In the rows, zero is written as 128.
Each row has a class, written after it.
[144 136 125 103  90 100 138  93 123 118 168 144 165 114 126  94 129 138
 160 124 116 171 143 144 128 140 115 150 111 164 126 118  77 154 117  78
 127 109 137 144 141 111 140 135 161 184 120 105 140 104] => <82>
[139  80 126 102 102  94  88  97 153 144 136 152 138 127 134 155  98 173
 157 133 138 162 120 146 148 116 114 175 104 137 108 123  93 106 102 128
 136 140 120  52 136 140 127 141 105 103 109 130 152 146] => <149>
[113 117  98 110 192  98 146 145 167  91 142 136 134 100 159 158 114  95
 116 187 131  80 129 126 111 130 121 170  99  85 110 166 139 110 115 111
 129  95  98  75  98 126 123 185 182 116 131  82 154  82] => <14>
[148 130 195 143 150 137 121 133 167  92 165 167 145 144 109 153 119 131
 159  94 138 203 123 108 134 125 126 171 154 146 123 116  41 178 160 111
 109 126 152 157 144 135 139 152 144 128  98 113  89 111] => <129>
[103 163 137 140 119 139  91 137 130 160 137 140 155 119 126  99 167 117
 116 134 130 160  91 153 140 122  99 165 143  95 130 121 149 103 131 153
  95 109 157 119 157 154 122 119 131  99 127 119  95 110] => <82>
[ 70 161 148 117 104 112  89  84 104 108 112 110 161  95 165 108 135 120
 142  93 148 203  98 128 171 117 103 145 156 123 136 144  95 108 138 145
 146 151 115 134 153 142 140 142 140 190  95 134 167 126] => <82>
[138 145 151 100 120 114 183  96 112 119 135 136 138 110 152 129  85 132
 164 145 139 184 138  91  90 104 130 160 107  84 151  90  99 120  86 105
 121 144 135  79 139 112 142  86 125 147 120 138 162  82] => <82>
[ 69 139 135  74  73  90 157  77 147 120 134  97  96 123  83  64 102 125
 113  99  73 140 186 133 161 120 108 154 139 163 142  92  72 121 131 141
 138 138 148 174  23 106 117  71 138 105 122 178 168 133] => <176>
[114 165 172 113 134 123 154  79 148 112 143 116 115 122 140 128  73 127
 134 114  83 155 133 116 141 122 136 185 133 137 116 117  44 209 118 142
 144 163 139 180 122 163 137 112 148 133  87 135 121  92] => <222>
[117 161 162 145 136 141 147 144 134 112 123 114 155  95 130  98  99 137
 118 108 118 151 151 145 154 139 108 139 159 114 141 125 112 146 103 117
  98 118 138 140 118 139 133 120 123 119 122 129 154 103] => <82>
[ 76 108 130 112 180  94 202 127 121  93  95  70  36 112  86  74  75 128
 163 121 164 105 214 101 118 118 115 162 158 122 132 108  98 163 128 134
 135  62  97 131  89 133  96 105 110 122 138 136 187 119] => <24>
[100 188 147 121 130 117 119 121 133 112 137 133 163 136 129  97 103 100
 178  85 148  92 122 139 179 120 122 153 189  81  82 189 142 129 159 171
 136 126 109 132 158 162 138 125 171 130  78 142 117 127] => <24>
[ 95 147 118 158 124 131 129 122 134 125 148 108 143 109 147 190 129 133
 147 130 166 122 133 117 114 130 121 111 108 115 116 161 119 125 132 142
 117 112 115 107 148 137 146 131 161 128 109 137 100 111] => <14>
[ 96 136 131 127 113 136 128 108 147 127 117 143 134 110 137 120 132 163
 137 112 136 111 140 165 151 142 131 141 156 150 125 144 128 121 116 101
 125 120 124 155 123 138 128 123 153 122 138 134 163 146] => <135>
[114 153 144 130 137 129 117 142 148 133 111 151 141 153 126 151 105 111
 150 106 157 106 113 126 137 126 104 159 155  98 117 164 125 121 155 166
 117 141 130 141 137 143 143 134 122  97 167 125 106 110] => <222>
[ 83 145 161 135  86 137 151  86  49 113 138 106 147  87 168  56 102 150
 146  63 133 161 165 125 151 141 126 142 147 121 138 125 107 143 107  80
 131 116 128 159 157 165 133 124 165 141  89 106 152  75] => <82>
[136  82 141 110 127 110 144 131 136 137 180 170   6 141  91 149 161 152
  98 141 105  74 115  74 120 135  97  99 103 189 103  87 130  87 158 135
 146 125 139 229 128 122 130 134 119 139 186 120 111 152] => <176>
[101  41  94 149 158 131  96 133 180 163 112 108 145 144  43 143 194 193
 113 139 157 145 128 166 131 117  90 132 143 107  94 114 124  92 146 161
 143  65 154  82 126 125 128 124 188  90 117 113  85 151] => <195>
[153 103 118 151  93  99 139  79  87 155 115 161 129 135 132  88 103 170
 143 118 133 179 184 199 128 145 117 180 142 127 149 137 186 137  97  87
 121 125 148  92 144 128 151 113 105 179 119 144 162  60] => <82>
[109 150 124 140  55 153  61 127  92 139 124 149  32 171 124  86 138 106
 106 115 116 140 115 127 112 135 173 147 136 118  98  79  68 140 181 194
 145 121 101 161 133 158 133 155  96 142  96 124 112 125] => <149>
[125 138 121 129 115 158 100 142 128 139 143 134 126  91 147 127 135 166
 151 155 139 134 143 136  76 106 144 102  78 138 165 144 144 115 122 118
 139 144 147 103 151 145 123 126 143 172 105 120 142 145] => <149>
[123 108 128 109 145 119 156 141 138 111 154 107 124  91  82 116 119 100
 129 126 142 147 158 117  97 122 144 170 129 117  91 104  96 133 127  90
 146  94 102  94 141 134 112 157 195 195  81 115 132 143] => <24>
[132  88 172 127 129 168 165 115 126 126 124  69 134 152 165 148 117 115
 136 110 153 104 161  78 158 130 124 119 169 114 112 117 131 137 131 131
 130 184 120 188  92 129 125 102 124  44 151 116 116 119] => <135>
[143 158 171 105 123 111 124 149 159 137 127 163 135 168 131 181 100 129
 144 120 140 109 104 135 135 125 116 176 127 124 107 112 106 130 147 163
 114 136 136 119  95 150 141 116 117  55 135 114  88  99] => <55>
[137  72 168 119 109 100 138 131 144 131 158  85 184 128 160 131 107 115
 162 182 120  91 164 137 175 102 112 115 124 127  69 139 127 140 141 121
 105 127 147 135 138 114 128 145 131  71  79 138 102 141] => <135>
[ 97 150 135 145 164 109 134 132 118 122  80 123 120 131 117  61 147 144
 125  72 153 107 138 155 146 137 122 100 140  99 171 121 131 112 129 162
 153  77 130 104 135 100 107  94  82 147 149 118 132 151] => <219>
[126 103 137 121 137 128 126 166 134 125 170  91 126 141 146 166 120 115
 131 137 168  93 142 111 113 106 106 101 131  96 142 138 159 116 141 120
 111 155 155 101 121  99 130 146 120  67 144 156  88 100] => <14>
[112 192 184  83 150 130 150 149 124 149 150 130 165 112 144 150 111  77
 152 167 155 162 104 110 116  87 103 211 127 150 118 171 199  98 122 183
 141 143 129 108 117 135 131 109 183 114 146 121  96  84] => <24>
[114 135 132 145  91 117 160 132  95 138 105  81 146 131 145  84  90 106
 130  89 138 146 168 156 181 130 137 148 172  97 128 136 163 167 133 100
 101 107 129 111 133 128 113 122 108 116  97 151 144 102] => <219>
[120 150 162 149 156 177 160 129 107 108 124 101 144 101 164 121  85 139
 146 117 151 129 131 126 161 135 141 161 167 130 111 155 134 173 118 107
 119 116 133 144 159 155 129 116 157 139 133 102 115  70] => <37>
[100 104 106 123 124  86 158 122 124 164 118 119 133 103 144 152 145 164
 133 164 117 130 101 151 117 126 126 112  94 115 156 145 152 100 128 125
  94  92 164  82 134 115 136 120  92 127 130 175 114 105] => <14>
[111 163  96 104 111 135 119 136 146 117 184 117 143 104 134  79 105 100
 123 144 137  91 107 140 145 101 123 176 129 138 154 185 101 102 111 157
 118 107 118 121 106 121 118 121 141 157 139 122 140  91] => <37>
[135 187 146  98 132 111 180  91 134 122 145 157 129 100  83 114 108 133
 137  95 125 208 174 149 139 114 141 107 121 161 162 117 111 170 118  90
 141 173 153 146 109 126 122 100 152 219  75 158 176 130] => <24>
[129 156 140 114 131 166 130 153 117 125 105 116 108 113 129 175 160 186
 110 156 140  95 135 112  79 126 136  94 108 123 117 131 146 134 155 149
 158 186 134 172 110 129 151 124 166 127 129 129 101 124] => <61>
[141  73 137 104 150 118 155 138 110 119 144 132 123 119  84  64 122 133
 123  74 127 136 139 102 118 116 151 178 169  97 116 131  70  98 123 118
 145  71 121 100 109 119 155 124 119 147 140 130 128 102] => <37>
[100 149 156 163 135 143 168  96 119 117 110  85 134 110 178 133 111 155
 141  95 110 132 151 131 113 149 142 122 131 122 130 142 108 184 108 114
 126 116 130 159 115 142 130  95 135  98 123 118 114  80] => <149>
[126 109 145 135 141 124 106 148 157 128 161 115 105 147 128 145 132 162
 129  72 147 119  90 142 160 120  92 131 186 140 131 175 158 152 169 100
 117 148 156 127 127 135 139 155 146  74 134 132  95 114] => <129>
[114 194 127 131 123 140 135 121 113  98 106  78 144 149 122 104  65 102
 160  67 153 163 131 137 162 123 120 125 151 108 153 170  82 201 146 113
 117 109 118  98 129 137  99 116 152 157  89 115 144 117] => <222>
[181 150 132 131  39 110 126 116  93 104 107 146 156 141 123  97  85  42
 138 109 125 156 168 136  97 181 164 153 124 139  95 136  66 115 119  60
 100 134  90 101 138 104 112 172  98 168 112 124 157 140] => <61>
[130  93 118 139 137 100 111 131 162 121  76 131 128 166 133 152 113 123
 141 160  98 135  85 134 162 149 108 174 161 111  88 125  77 121 146 141
 125 103 112  95 135 120 129 195 131  96 133  95 135 115] => <195>
[118 144 154 143 120 127 150 154 120 141  85 139 119 129 135 127 130 106
 153  76 161 124 110 151 131 144 123  70 140 156 121 145 158 144 161 120
 103  94 143 104 141 129 173 133 114 108 166 146 135 125] => <55>
[ 80  97 114  73 149  93 148 124 103 147  74 134 147  87  81  90 236  98
 118  84 123 167 100 157 110 128 123 152 146 124 180  99 125 102 122 163
 137 122 100  88 130 121  95 111 156 179 140 165 141 177] => <24>
[142 190 134 129 142 108 144 137 103 144 148 117 104 113 117 123 146 134
 115 155 116 150 134 126  95 104 113 116  91 148 142 183 182 138 108 148
 125  91 133 140 114 115 124  83 121 143 122 132 116 113] => <61>
[148  49 103 124  98 108 127  77 115  97 152 116 126 141 133 130 105  99
  96 117 122 178 180 176 143 125 150 127 139  97 147 125 107 170 100  48
 153 179 110 157 118  68 117 144  81 175 125 147 167 123] => <135>
[128 186 159 146 114 115 151 141 135 124 119  90 177 157 127 132  71  86
 141  89 148 121 124 120 206 126  86 153 190 101  66 174 128 179 156 124
  94 134 138 108 120 141 140 140 177  52 110 134  97  93] => <195>
[119 105 114 143 110 121 145 109 107 125  95 147 100 108 140  82 112 160
 129 114 119  97 173 137  94 141 158 106  99 115 135 122  92 136 115 111
 145 121 112 128 114 135 140 125  89 128 149 113 171 123] => <149>
[102 137 132 160 150 111 169  95 107 116 105 104 136 112 141  88 100 124
 120  89 117 104 187 162 170 134 128 142 158  62 105 138 190 178 118  79
 113 105 142 131  98 120 139 107 115  84 132 150 109 101] => <135>
[102  91 121 119  94 125 170 105  99 108 121 136 146 128 105 103  71 105
 132  86 110 221 134  93 159 123 148 194 179  98 125 133  78 119 125  83
 121 147 157 146 123 101 140 130 134 129 147 131 151  62] => <129>
[118 154 183  94 165 134  79 140 166 136 141 164  73 181  80 155 156 113
 106  82 152 161  22 150 192 119  88 168 147 174 110 126 101 133 162 245
 148 117 147 135 129 176 132 104 160 112 110 119 100 131] => <55>
[122 171 150 152 132 127 115 140 154 125 143  99  83 129 149 130  75 144
 144 119 127 121  98 134 170 127 130 135 136 163 137 145 113 186 133 138
 121 139 154 104 137 143 146 131 109  96 100 123 117 113] => <129>
[ 91 148 159 156 122 109 135 105  87 124 129 116 117 144 132 101 112 121
 131  43 163 184 103 187 212 125 103 140 173 165 168 168 171 176 133 135
 120 137 152 144 153 132 102  91 152 163 108 114 114  80] => <129>
[127 132 148 131 146 138 145 119 119 126 118 113 124 152 147 159 145 177
 149  97 147 129 135 111 149 136 119 115 150  90 117 119 133 162 151 116
 123 131 153 128 163 138 139 114 123  89 127 158 104 129] => <219>
[124 109 122  74  82 127  74 115 142 158 144 114 109 131 144 129 174 117
  86 178  95 156 139 143  94 133 128 181 110 132 131 116 103  92 136 160
 124 186 123 106  97 162 101 137 129 141 115 158 148 159] => <149>
[ 80  93 124 125 119 114 134 121 177 140  99 126 115  97 115 144 107 121
 107 120 150 111 134 134 142 144 112 197 164 133 127  96  90  76 109 136
 137 124  95  83 108 129  92 154 155  85  95 119 160 110] => <176>
[119 147 156 148 116 110 173 103 112 112 125 105 184 132 146 129 102 123
 159  65 129 129 137 135 142 120 131 126 157  95 128 152 129 150 122  94
 118 144 109 156 116 136 123  98 132 128 120 127 121 112] => <24>
[101 126 130 131 143 116 144 138 107 114 124  94 114 126 121 124 103 173
 169  86 144 109 163 170 135 134 106 102 144 112 162 131 151 147 115  85
 116 114 137 117 128 119 101 122 107  95 154 129 117 126] => <24>
[157  47 121 144 100 149 157 104 127 124 140 119 152 146 121 147 100 138
  97 114 112 194 126  81 163 132 139 143 131 122 134  81  53 176 123  84
 131 132 126 164 136  96 112 141  98 142 112 136 133 109] => <14>
[132 173 138 127  99 139 136 143 143 173 105 141 144 106 101 150 134  96
 119 116 113 159 110 128  94 116 125 150 121 186 149 161 170 120 149 141
 136 150 138 134 122 137 138 121 170 184 115 143 116 146] => <222>
[126  97 154  78 112 114 177 148 124 105 151 105 135 124 134 165 115 129
 146 127 171  94 137  91 127 109 135 115 137 119 119  91 108 129 132  99
 123 176 130 145 106  98 137 113 142 101 162 147 123 105] => <176>
[112 137 149 134 136 125 174 123 130 128 104  70 115 113 138 104  70 134
 158 103 132 125 130 106 139 125 136 137 141 146 140 132  94 178 130 137
 124  88 128 128 120 132 127 119 105 124 107 127 127 101] => <222>
[124  46 140 173 128 156 146 112 120 126  61 132 136 125 154 180 127 175
 111 148 126 146 143  87 117 149 136 134 123 136 119  50 122  73 108 100
 135 128 145 124 160  93 109 166  69  80 156 133 127 132] => <219>
[102 106 165 144 132  98 144 134 126 118  81  87 172 119 145 132 102 130
 166  78 150 128 130 153 143 122 123 125 180  87 136 134 107 148 104 118
 126 137 113  85 137 121 142 121 118  66 130 138 125 125] => <195>
[144 156 146 126 108 136 140 122 119  88 196  78 169 138 140  89  97 148
 145  78 108 125 179 117 108 134 128 151 130  86 148 155  96 142  90  64
 111 126 147 165  96 119 122  92 154 135 121 118 108  93] => <61>
[144  94 108 145 101 115 141 124 123 140 119 131 125  92 114 100 116 104
 127 124 167 125 135 151  92 126 114 120  97 133 140 126 138 136 130  73
 137 112 126  59 160 107 139 157 132 162  97 122 150 125] => <82>
[137  97 158 145 164 125 162 145 158 117  99 106 159 144 152 163 105  81
 153 150 141 109 106 100 110 126 107 147 132 119 118 142 138  96 137 143
 141 106 101 107 129  88 113 154 122 111 147  97 110 115] => <24>
[117 161 150 110 110 114 146 130 102 127 130  50 148 125 131 134  50 100
 124  98 127 196 146 109 161 115 121 152 176 120 123 162  69 147 109 127
 112 153 118 105 106 137 102 133 117 113  97 127 141  87] => <222>
[155  56 129 113 104 121 140 100 170 169 152  91 161 139 130 173 158 171
  97 152 104 164  84 120 101 113 120 184 132 107 124  91  73 145 119 103
 117 186 154 114  94 128 150 131 121  72 152 150  76  99] => <195>
[ 99 142 153 126 148 111 143 163 151 136 110  82 131 103 168 128 103 121
 167 101 135  64 130 143 126 101 108  69 150 117 154 175 181 134 142 141
 122 147 127 110 122 130 142 138 133  83 119 133 134 134] => <222>
[143 154 156 163 184 163 132 120 141 108 131 129 109 139 134 208 122 158
 124 153 146 151 124 117 106 108 118 106 102 152 118 148 149 175 122 155
 137 129 124 154 139 147 134 110 149 146 128 113 115 118] => <222>
[ 93 114 116 127 150 118 141 101 133 104 140 121 177  97 158 125 120 202
 150 149 105 130 162 153 151 147 115 148 134  83  94 150 126 144 116  86
  87  68 135 114 120 147 135 144 158  98 142 133 126  96] => <14>
[ 81 150 117 134 115 122 104 118 146 114 131 125 151 117 131 127 131 136
 144  83 137 129 128 125 119 140 135 116 137  68 122 130  40 111 126 128
 125 109  95 111 118 138 142 127 124  96 151 115 127 146] => <14>
[182 115 170 142  88 156 144 108 115 112 194 121 152 141 128  85  91 151
 139  61 121 152 141  71 115 139 152 163 156 141 104 126  42 152 122  98
 135 133 115 121 131 130 159 130 148 133 113 109  86 100] => <129>
[111 152  96  71  92 111 105  92 121 129 163 118 144 122 117 108 191 149
 117  85 111 165 197 142 115 151  94 131 151 101 159 115 130 102 146  84
 122 175 133 159  66 123 126 125 163 145 143 142 135 139] => <82>
[119 106 132 151 125 144 132 156 167 138 122 147 160 107 126 164 131 138
 172  79 146  99 136 148 136 128 129 125 110 133 161 129 145 101 123  94
 117 129 138 109 140 140 158 116 166 149 130 115 134 156] => <37>
[111 116 152 125 158 121 132 165 150 118 116 112 158 127 156 211 152 117
 137 115 168 125  86 129 145 113 111 100 132 129 110 124 139 145 140 146
 107 131 120 118 118 127 150 141 141  75 154 119 108 114] => <55>
[167  61 140 113 110 126 124 137 117 158 148 118 148 145 135 109 153 148
 124  95 140 151 162  86 118 133 137 168 152 110 118  96 103 105 118  92
 148 154 123  99 146 133 146 145 114 125 154 123 137 140] => <219>
[149  96 107 146 152 109 130 149 135 104 114 110  74 177 122 148  63 103
 133 123 165  94 131 130 133 126 105 148 182  80 131 157 149 122 131 100
 126 101 105  52 113  87  90 165  94  52 114 116 139  68] => <176>
[117 157 141 102 111  98 179 109 124 138 122 128 130  63 118  57 103  60
 147 123  98 167 171 125 142 118 140 152 128 181 112 136 142 127 101 102
 135 111 115  97 111 116 137 128 188 189  96 124 188 142] => <135>
[ 99 144 153 139 135 120 161 132 144 131 133  85 130 121 144 125 105 109
 139 140 135 109 142 136 132 115  98 150 156 135 116 165 175 137 123 118
 117 113 137 142 122 141 112 115 194  87 125 111 119  96] => <195>
[ 82 104 126  77  96 109  75 100 156 115 129 124  56 173  91  97 126 126
 111  97 110 122 130 176 164 133 117 143 193 100 115 119  89 109 135 185
 164 185 130 206  96 113 113 105  97  60 133 149 151 138] => <61>
[105 189 175 174 195 149 133 157 136 130  90 130  86 128 124 103 154 104
 103  92 158 151 114 181 114 148 104 147 159 129 143 161 215 142 124 149
 119  66 133 111 128 134 118 116 170 139 130 103 123  83] => <61>
[154  92  81 148 159 124 106 128 145 130  98 165 173 156 133 138 159 184
 115 124 132  93 148 128  94 136 119 134 157  52 108  96 111 114 114  94
 126 117 103  80 119 116 105 143 120  64 182  75 113 108] => <55>
[149 160 142 159  93 115 159 141 118 144 116 103 154 148 154 166  94  88
 124 170 121 127 126 108 128 129 127 147 111 147 145 167 155 114 134 140
 114 128 136 142 125 111 123 125 115 158 110 135 107  96] => <195>
[118 161 137 135 138 108 174 142 108  97  85 115 139 123 136 110 100 109
 160 131 152 130 154 126 116 126 143 104 144 131 120 169 143 149 151  94
 107 106 136  92 119 108 129 120 147 128 142 117 153 110] => <129>
[122 189  92 161  91 162 106 114 129 127 115 113 121 113 136 129 115 144
 142 154 107 158 151 126  78 132 132 105  78 191 172 123 111 113 123 106
 109 120 161 105 102 130 114 133 128 170 123 115 137 121] => <55>
[138  90 159 128 143 119 169  95 165 102 135 114 151 133 112  81 134 131
 148  30  93 165 128 142 157 173 112 161 152 154 133 102  70 183 135  72
 106  70 126 116  84 130 135 137 186 158 118 120 132 125] => <14>
[162  96 151 129 140 128 138  94 132 113 106 135 126 156 138 121 126 171
 129  90 110 157 156 159 138 153 128 126 160 119 114 111 124 172  94  89
 141 145 113 125 115 115 125 121 139  89 114 111 161 110] => <61>
[172 128 104 130 116 133 144 118 139  89 139  89 147 142 131 161 101  78
 136 114 101 132 156  95 111 161 127 134 132 121 111 161 109 148 153  24
 109 152 118 116 100 120 115 196 131 136 113 143 138 147] => <24>
[123 182 109 108 100 140 108 157 150 131 155 124  73 123  81 115 138 103
  87 136  94 119 170  98 138 144 113 150 138 117 137  76 112 114 133 159
 101 112 109 175  83 146  93 116 108  93  99 143 138 175] => <82>
[ 93  79 126 129 202  78 164 143 117  67  78 110  89 105  66  47 124 158
 149 108 147  99 238 180 156 154 140  93 185  76 115  85  71 164 116 109
 100  46 119 104 112 125  88 119  99 125 117 128 182 132] => <176>
[111 175 145 141 131 130 129 166 123 109 135  83 114 132 157 133 118 107
 134  91 131  77 134 134 165 137 119 110 145 135 148 153 115 163 148 129
 107 113 118 144 118 129 131 132 122 130 128 135 114 126] => <37>
[141 113 129 105  78 133 109  91 135 156 186 117 177 154 134 114 151 103
 122 127 137 199 117 133 121 124 136 188 127 142 129 108  88 111 114 137
 114 153 136 104  97 128 123 117 158 138 127 118  98  80] => <14>
[168 133 147 141 129 115 177 106 109 125 135 104 125 124 158 178 102 134
 134 120 123 147 137 112 137 153 128  97 114 150 117 113 164 170 115  74
 102 135 141  79 146 105 128 133 127 147 105 165 105 113] => <14>
[120 167 105 107  82 172 130 142  94 123 151 119  96 148 103  78 100 128
 115 146 157 121 141 126 130 120 114 133 155  87 117 153 140 118 150 150
 112 123 133 153 128 141 126  96 150 131 142 134 153  96] => <82>
[ 85 172 133 142  91 147 149 112 137 128 154  91 116 107 140 103  95 123
 108  90 128  81 141 149 156 140 123 162 143 160 135 137 109 142 129 118
 118 110 129 164 105 141 107 110 164 128 106 125 105  94] => <37>
[129  83 130 144 146  98 135 128 156 163  87 135 152 145 123 162 159 181
 133 106 116 180 130 134 151 126 118 155 134 156 169  88 146 155 125 107
 129 123 160  81 104  94 142 114 113  87 132 137 118 125] => <129>
[115 132 160 141 123 125 142 104 139 114 134 134 184 158 167 160  87 118
 124  81 111 133 110 134 159 146 116 168 143  70 118 158 124 123 121 116
 129 111 109 139  98 123 130 116 137  65 136 106  99  86] => <14>
[115 162 123 124 113 168  97 129 186 123 149 143 121 142  89 144 154 146
 108 108 109 110 118 119 128 108 116 174 152 132 138  99 124 110 134 186
 133 168 155 158  94 133 123 102 151  78 115 178  96 155] => <219>
[119 107 142 119 131 111  83 149 142 136 100 136   4 168 116 144 158 110
  87 104 152  88  92 165 129 135  96 189 147 142 172 116 141 152 156 215
 172 185  92 151 129 133 120 140 119 169 109 150 137 128] => <61>
[125 104 136 124 163 130 146 156 126 120 145 106 125 134 125  96 156 141
 148 105 118 100 145 119 124 127 143 110 167  71 131 124 107 162 132 115
 112 109 119 162 137 147 133 126 100  97 147 136 125 136] => <24>
[128 156 134 125 120 159  97  93 190 146 175 175 142 144 106 150 187 108
 103 131 113 181  85 117 127 124 117 159  82 180 130  83  78 118 120 176
 122 135 159 152 128 160 130  92 181 162 118 121 114 142] => <55>
[114 162 132 121 117 115 152 135  99 149 107 112 133 122 132 109 136 134
 132  87 145 150 162 151 146 129 118 131 113 123 185 131 141 148 113 128
 122 125 129  90 126 131 117  91 119 137 131 140 150 135] => <219>
[120 122 129 153  97 123 102 159 102 133 126 141  85 154 122 129 158  84
 154 110 153 151 140 132 123 132 132 113 115 185 152 123 128 155 170 141
 118 137 134 134 142 116 158 156 122 142 153 114 114 128] => <129>
